[ 258  -61    6  155  -67 -297 -115  -59 -146  210   83 -151  127 -480
  322  -36  132 -181 -166  190 -307 -218  222  244   88  118 -155  132
  -61  -81 -184 -193  215  -96  590  -97]	<154>
[  75  126   -9 -122  231  201 -197   74  133  186  -33   60   49  263
  -68  178   64  165   -9  -53 -244   41  -93  -85 -137  118   70  182
   20  -92  -16 -162  -81  -78  127   33]	<128>
[  45  166  -72   95   35  250  375  -53  233  498 -134 -234 -109  232
   16 -130  116 -260  275   68  347 -283 -285  -20 -129  -63 -105  -63
   52   36   94 -287  111 -120 -147  -55]	<24>
[  44   74  121  -33  148  191  -84  184  144   98  -83 -166   85  285
  127  214  205  160   74   13 -324  -68 -125 -136  -11   92   13  254
   45  -74   39 -112 -215   59  101  -21]	<52>
[ 165  248  247   51  253   44   93 -253   54  110    2   65   54 -361
  183  -49   79   -4 -161  -62    4   75 -169  -31 -120   97   39   83
 -116  -77  -94 -222 -124  -75  385  141]	<52>
[-178  373  346 -262  309  592  117   69  321  -41 -108  298  -27  265
  -65  310   10  413  -20 -201  -23  278 -566 -426 -138   84  242  129
  -63  -65  167   51 -459  -37 -283  336]	<52>
[-282  471  400 -165  432  764  577 -212  477   92 -206  285 -236  313
 -159   32   17  296  116 -267  614  331 -899 -477 -339 -220  249 -169
  -79  -35  265    1 -402  -61 -699  325]	<76>
[   9   39  -29   29  208  140  317   83  366  255 -270  -82   -9 -105
  123   17   -3 -141  180  236  315  -34   21 -144 -227   16  -10   77
  -96  116 -162 -328    5  -98  -10  229]	<31>
[-116   81  320 -248  -90  371  368 -122   87 -287 -100  -73  -42  307
  -37  -18   71  -57  125 -262  324  115 -310 -262 -234  200 -141 -271
 -102  -21   60   25 -120 -166 -714  246]	<154>
[ 167  224  233  -19    7   86   91 -303  -21   64   66  195  -32 -302
  -96  -50  153  104 -198 -211  184  232 -291  -38 -134   26  -60  -29
 -182  -78  -35  -62 -171 -100    2  197]	<125>
[-120  152   46  112  137  395  367  -88  350  329  -56  -51  -99  442
  -33  -66  142  -97  187 -140  558  -77 -527  -82 -166 -134 -118 -128
   -7  -39  233 -289  -65 -138 -466    5]	<24>
[ -40  274    0   18   72  479  441  -24  348  288 -162 -111 -184  312
  -73  -51   43 -188  312   14  454 -146 -420 -154 -189  -65   -5 -121
  -57  -36   88 -220   43 -144 -318  170]	<214>
[  60   17   33  -26  156  201 -288  232  -30  325  -89  -54  -11  161
   62  185   38   78  -65   71 -404 -224   66  -14    4  185   59  301
   40  -65  -10  -67  163 -115  384  -70]	<31>
[ 163  142 -114  125  -77  195  362  -49  315  351 -130 -362  -89  204
   52 -104  169 -310  341  115  421 -348 -108   55 -131  -88 -169  -97
   47    3   92 -322   64 -139 -133  -26]	<135>
[ 198  147  224  104  167  -36  109 -260   92  115   32   19   52 -221
   98  -73  208   10 -139  -80   20  246 -353  -35 -134   53  -94   29
 -173 -116 -119 -160 -102  -88  158  157]	<76>
[ -52  305  141 -206  313  385  178   22  406   31 -249  306  -85   -3
   69   31  -56  141  120 -148  300  137 -237 -343 -279   23  186   34
 -121   95 -120 -125 -354  -46 -342  339]	<24>
[-115  339  136  -91  479  436  325   52  532   61 -240  317 -110   -6
   13  -13   21  167  144 -116  369  284 -399 -403 -316  -64  177   36
 -153   71   -3 -123 -365  -38 -378  417]	<154>
[ 305 -241   48  -59 -404 -142   84   -1 -208 -109  -13 -597  127    9
  338  -43  238 -346   45   71 -188 -231  291  152  -59  345 -336 -134
  -22  -41 -137 -237  314 -193  -73 -108]	<214>
[ 194 -258  -46   63 -463 -160  -74    7 -196  -80  -27 -534    5    2
  318  -20  207 -379   69   -1 -168 -250  284  142  -41  270 -334  -66
   -4   14 -101 -176  160 -175 -188 -162]	<76>
[ 193  162  270  -48   54  -23  270 -349   75  107   62   22   39 -400
    7  -52  206   42 -181 -140  120  211 -285    4 -227    0 -189  -82
 -171  -53  -84 -282 -227  -87    1  135]	<113>
[ -61  157  -44   36  192  265  353   59  508   77 -201  -78  -42   86
   87  139   92  -20  279   65  283  112 -160 -242 -224  -63  -95   61
  -81   73 -128 -314 -245  -53 -347  254]	<68>
[ -41 -153  110    5 -470  -94  114 -142 -199 -270   37 -464   61  -36
  112    5  162 -248   14   -8  -82 -110   76   14  -96  229 -315 -150
  -61   68 -125 -100  169 -247 -272   -7]	<76>
[ 121  -13 -165  191  -49  153  237   12  275  350 -159 -469  -47  319
  117    0  138 -346  302  188  440 -332 -173   79  -36  -33 -100  -89
   19  -85  120 -340  275 -137 -121  -79]	<125>
[-148 -122  -19  270   10   45 -158   58 -146   77  -15 -275  -25    9
  200  125  -93 -257  135  219 -143 -283  121   99  147  200  -99   26
  -11   28  -51   16  416  -49  280 -215]	<135>
[  38  311  268 -118  141  100  322 -381  160   -1   -4  154   10 -379
 -125   -1   71  148 -129 -118  126  284 -436  -96 -250   11   15 -115
 -188  -84 -139  -97 -230  -46 -105  258]	<113>
[ 279   11  -59 -168   22   12 -150  135   68  288  -96 -194   86  153
  184   98  118   16   56   65 -278 -152    3   48  -65  188  -43  155
   20  -65  -25 -228   -4  -71  240  -66]	<113>
[-196   31   74   15   98  199  -14   94   48    0  -86  -23   -8  171
  -45  166 -152 -137  131   98   98  -98  -62  -69   40  175   23  -57
  -33  -37   98  131  182 -155   27  -71]	<68>
[ -78  573  512 -277  367  496  466 -316  403 -104  -47  560  -96  -17
 -298  -67   47  400 -119 -386  409  598 -820 -427 -334 -149  260 -188
 -169  -30   73   40 -604  -42 -395  533]	<128>
[ -59  160   53 -133  270  315 -140   86  146   89 -108   97    7  141
   40  208   41  335  -14  -76 -204  104 -157 -120 -146   59   93  182
   39  -14  -80 -103 -326    4   37   37]	<125>
[ 154   15   16  -24  -18  186  -10  304  109  376 -105 -265   31  192
  155  140  219    7   81  195 -404 -252   14  -43  -19  121  -62  275
   27  -59  -44 -273   33 -111  264    7]	<214>
[   5   47 -117  109  106   34  150  109  382  236 -211 -104    3 -118
  234  147   97  -97  197  214   85 -114  -46  -93  -91    0   21   94
  -81  173 -142 -280   66   31 -102  149]	<24>
[ -12  -67   74  -57 -368   87  100 -166 -113 -154  -29 -279  -54   34
  162  -57  129 -304  107 -159   90  -82  -15  -54 -231  252 -344 -187
 -126   45  -61  -84   28 -282 -410   48]	<76>
[ -92  -89    9   86   -8    7  -83  100 -149   -3    6 -153   60  -61
  290  201  -91 -144   74  157 -147 -333  290  133  170  177 -164    8
    6   85  -32  120  371  -44  310 -249]	<154>
[-147  306   69   23  173  483  389  -59  341  281 -109  124 -144  372
 -160  -69   49  -25  166 -144  457  -79 -475  -99 -217  -71   10 -127
  -27   -4  178 -116  -98  -74 -355  130]	<214>
[ -24  -14  232 -138 -201  296  171  -46  -58 -165 -207 -384  -20  166
  198   -2  182 -122  111  -74   25   52 -262 -205 -246  352 -162 -141
 -105   33  -89  -72   90 -187 -425   96]	<125>
[-187   88   59  119  202  302 -197  116   38   20 -155 -130  -82    0
  190  268 -196 -130  175  158  -26 -174  -60  -80   60  280  109   36
  -59   78   91   94  313  -85  224 -144]	<135>
[ 184 -435 -438  501 -386 -381 -105  250 -261  459   43 -764  -10   11
  328  -71  244 -614  238  568 -347 -613  598  367  318  -21 -296  168
  122  -26  -87 -326  745  -20  611 -378]	<135>
[   5  197  185 -198  123  354  -27  101  173  158 -158   63  -48  240
  -39  207  124  232  -11  -42 -267   -2 -300 -182 -138  172   70  173
  -51  -44   -2  -31 -185  -80   84  140]	<31>
[  58  -71  203 -114 -295  120  273  -58  -22  -41 -136 -479    0   70
  245   43  203 -261  105   39  -18 -134  -78 -140 -161  285 -265 -157
 -108   81  -82 -168  166 -130 -344   86]	<214>
[ -83  424  174 -200  404  537  348  -25  610   99 -359  324 -131   -5
  -68  143  -18  266  129 -168  559  328 -449 -370 -377  -34  247  -43
 -110  178   26 -112 -498   20 -533  426]	<125>
[-106  172  190 -172  255  372   14  163  236  117 -162  108   12  375
   52  153  119  251   70 -113 -194  -40 -243 -171 -144  108   60  165
   13  -17   89  -62 -298    0   18  104]	<154>
[ 161  116 -113   62  177   74  115   81  437  240 -212  -68  -19 -255
  254   83  118  -88  154  121  201    3   67 -102 -223  -40   49   71
  -84  161 -109 -337  -39  -28 -123  152]	<128>
[ 168 -224   96  -55 -415  -76   84  -61 -241 -160  -46 -738   67   25
  323  -30  200 -337  123   20 -182 -219  201   67  -64  298 -320 -126
  -29  -51 -191 -211  311 -164 -182 -127]	<113>
[ 178  243  278  -78  117    6  194 -368  161   19   61   83   90 -372
   55  -43   87   81 -228 -126  179  245 -317  -54 -136   14  -13  -64
 -124   -2 -135 -257 -344  -53   67  205]	<198>
[ -34  246   66  -11   81  425  360  -45  337  117  -92  -10 -105  474
 -224  -76   59  -60  215 -126  527  -91 -490 -135 -168  -55   -3  -88
  -39 -124  192 -127 -110 -164 -358  129]	<31>
[ 118  146 -179  211  -40  150  195  -69  185  348  -57 -216 -171  226
  -44  -64   92 -291  246   26  336 -257 -218   69  -68  -59 -173  -56
   14   41   42 -196  147 -134 -112 -106]	<76>
[ 282   14  132   87   27 -171  -59 -204 -127  108   27 -131  107 -340
  230  -56  198  -46 -111   34 -124  -14   25  125   -7  110  -97   78
 -115 -125 -162 -149   12   15  421  -28]	<125>
[  60 -203   85   27 -424 -145   63  -52 -158 -146  -19 -540  110   20
  358   -3  246 -317   25   86 -168 -303  203   63  -10  251 -280  -99
  -18   66 -205 -200  196  -98 -159  -42]	<52>
[ 290  151  208  -65  -51 -206  307 -304   32  132   57  -93  178 -361
   86 -128  162   -8 -185  -13   33   94 -194   60 -107   58 -167  -27
 -102  -78 -170 -193 -136  -18  158  135]	<113>
[ 466  -95  -57   64 -236 -561 -190 -231 -195  125  174 -266  243 -559
  283  -42  183 -177 -235  143 -328 -231  399  392   53  113 -284   72
    5  -82 -281 -282   68 -111  572 -207]	<68>
[ 328  105  123   77   39 -142   53 -269   37  178   87 -122  141 -315
   50  -71  134  -43  -99   22  -21  -14 -100  132  -45   64  -78   92
  -81  -98 -144 -301  -99  -74  352   40]	<198>
[ 227 -184   72  -82 -322  -12  116  -24 -183  -34 -129 -453   33  169
  271 -117  268 -402  122    3 -105 -189  110    5 -128  368 -296 -118
  -60  -33 -254 -258  293 -126 -233  -23]	<24>
[ 320  140  108  117   73  -36  -96 -223 -117  312   33  -19  -31 -384
  207  -79  196  -61 -185   -7 -182  -10  -68  100  -58  106  -56  100
  -95  -77 -108 -157  172  -37  394    6]	<135>
[ -46 -246 -165  310 -202 -331 -401  130 -344   50   65 -196   90 -221
  327  141 -184 -331  -73  278 -256 -521  545  406  283  224 -196   78
   36  132 -101  122  542 -107  715 -499]	<76>
[-271  178  246  -44  265  380   76   -3   48  -79 -108   47  -66  120
  144  180 -167  -25   59  -41   45  -12 -158 -170   11  156   62  -89
  -18    6   20  151   60  -65   17  -21]	<68>
[ 125  -88 -273  268  -89  -62  175   85  174  526 -124 -481  -21  116
  356  -73  191 -468  195  308   61 -508  118  206  -10    1 -291   41
   42   34  -45 -431  386 -155  321 -161]	<154>
[ 128   42 -157  101   59   -4  178  108  299  278 -229 -285   20 -229
  271   26  100 -260  246  297   11 -123  128 -144 -161   57  -37  160
  -88   92 -200 -290  102 -103   83  229]	<52>
[  26  300  190 -278  248  480  -25  125  220  185 -163  263  -88  210
   -4   88  105  289    9 -184 -146  146 -365 -322 -185  108  210  164
  -27   71   79  -45 -404    3 -108  218]	<198>
[ 300 -298 -288  223 -242 -406 -424  278 -179  420  -19 -484  176   39
  373  188  246 -221  -77  347 -731 -537  449  332  158  185 -273  370
  116   12  -69 -196  459  -49  750 -378]	<76>
[-240  -64   13  120   36   24 -258   47 -102   13  -31  -50   21   71
  279  136 -116 -173   43  108 -148 -264   89   19  124  268   10   -1
  -78   57    8  181  280  -67  279 -112]	<52>
[ 411 -297 -442  321 -217 -502   21  183  -94  584  -71 -730  109 -301
  546    4  199 -505   82  537 -385 -470  563  280  173   86 -309  242
   58   79 -210 -370  739   15  632 -234]	<113>
[ 107  176 -135  155  -63  258  389   78  265  344 -151 -329  -90  208
  239  -40  147 -297  299  169  210 -381 -126   22  -23  -56 -114   45
   79  -30  -27 -347  127  -76  -52  -42]	<68>
[ 191 -258 -279  430 -312 -230  168   84   34  538  -35 -861   51  112
  264   17  294 -630  220  409  -58 -663  304  230  168   18 -403  124
   85   67  -19 -462  586  -46  295 -273]	<198>
[ 241 -407 -111  197 -690 -440 -129  -69 -294 -175   87 -746  150   22
  288   30  316 -567   58   94 -328 -476  461  322   46  355 -559  -92
  -57  -47 -208 -181  473 -230    0 -187]	<76>
[ -28  -32  161  -41 -256  126  191 -119 -120 -245    7 -187   39    4
  193  -29  269 -131   22 -171   15  -35   48  -88 -178  224 -234  -95
 -106   -4  -52  -77    9 -106 -462   86]	<52>
[ 154 -345 -250  195 -271 -326 -477  358 -210  326  -31 -484  100  -52
  363  165  139 -203  -58  311 -690 -467  447  217  174  170 -158  373
   36   -6  -54 -179  487  -63  591 -290]	<113>
[ 235 -131 -282  217    2 -218    6  153  189  534 -171 -434   93 -253
  362   66  193 -310   96  421 -196 -331  299   88  -36   84 -156  230
   11  226 -209 -423  331  -13  348  -66]	<198>
[-122 -161   -3  274  165  -64 -220  113 -115   73  -52 -258   40   36
  254  188 -123 -227  112  234 -193 -341  181  126  159  191  -65   53
   21   79  -28   78  444  -19  415 -334]	<76>
[ 135 -331  -31   73 -551 -221   91  -13 -299  -38  -26 -681  137   30
  341  -28  261 -447   66  133 -302 -351  286  166  -39  398 -509  -49
   -4   37 -240 -249  420 -184 -102 -201]	<24>
[ -20 -213 -102  195   60 -196 -232  121 -188  213    0 -263   87  -47
  294  112 -191 -250   17  246 -164 -403  293  247  198  254 -123   10
   35   82   19   88  547  -77  463 -402]	<113>
[  67  -16 -157  132  106  -57  135  135  257  226 -208 -184   31 -109
  363   67  141 -209  176  271    2 -208  171  -74  -74   27  -66  132
  -48  168 -169 -271  189   53   56   69]	<68>
[ 306  185   66   86   90 -103  -79 -288  -19  170   68   43   27 -391
  108  -95  129 -127  -90  -97  -31   -8  -57   76 -140  119 -120   76
 -150  -53 -164 -235  -82 -102  335   93]	<52>
[ 212 -397 -104   52 -678 -331    3   13 -387   85  -18 -722  102  -61
  402  -54  211 -490   22  199 -247 -445  424  265   36  319 -455  -60
  -13   58 -184 -225  580 -161   16 -233]	<113>
[-142  -63  -89  169   93   36 -211   95 -169   21  -18  -80    4   60
   80  164 -249 -168   72  144   47 -273  196   97  222  188   28   24
   18    2   61  215  375   -4  306 -270]	<125>
[ 151   65 -173   45   59   68  146  185  319  401 -249 -150    4 -110
  308  165   98 -190  159  236   26 -185   69 -129 -119  105 -141  212
  -72  197 -158 -349  145  -53   57  109]	<24>
[ -60   60   82   89   88  208 -130   47  -23  175  -97 -133  -70  -57
  267  146 -114 -138   18   73  -81 -132 -136   28   38  275   58  -26
  -59   46   19   33  311  -86  130 -101]	<214>
[ 128    6 -194  279  -83   90  304  102  321  468 -125 -415  -18  309
  184  -55  213 -444  303  199  303 -462  -58  132  -51  -21 -264    7
   48   -1  113 -417  143 -164   67 -107]	<52>
[  63 -193 -221  232   -3 -276   90  170  253  334 -275 -496   50 -220
  445   89   68 -367  156  417  -62 -257  239  -26  -43   86 -166  165
 -108  185 -162 -318  341   23  295    8]	<113>
[ -40  183  -55   51  144  344  324  -56  295  297 -110  -79 -141  195
  -88  -47  -29 -202  191   11  512 -123 -281  -88 -205  -86  -35  -97
  -35   -7  143 -324   30 -165 -209   55]	<214>
[ -11  470  396 -232  337  379  377 -428  273 -108   23  461  -87 -299
 -111   52   58  312 -139 -374  398  478 -546 -247 -294 -113   48 -158
 -200  -51   26  -75 -503  -31 -297  379]	<154>
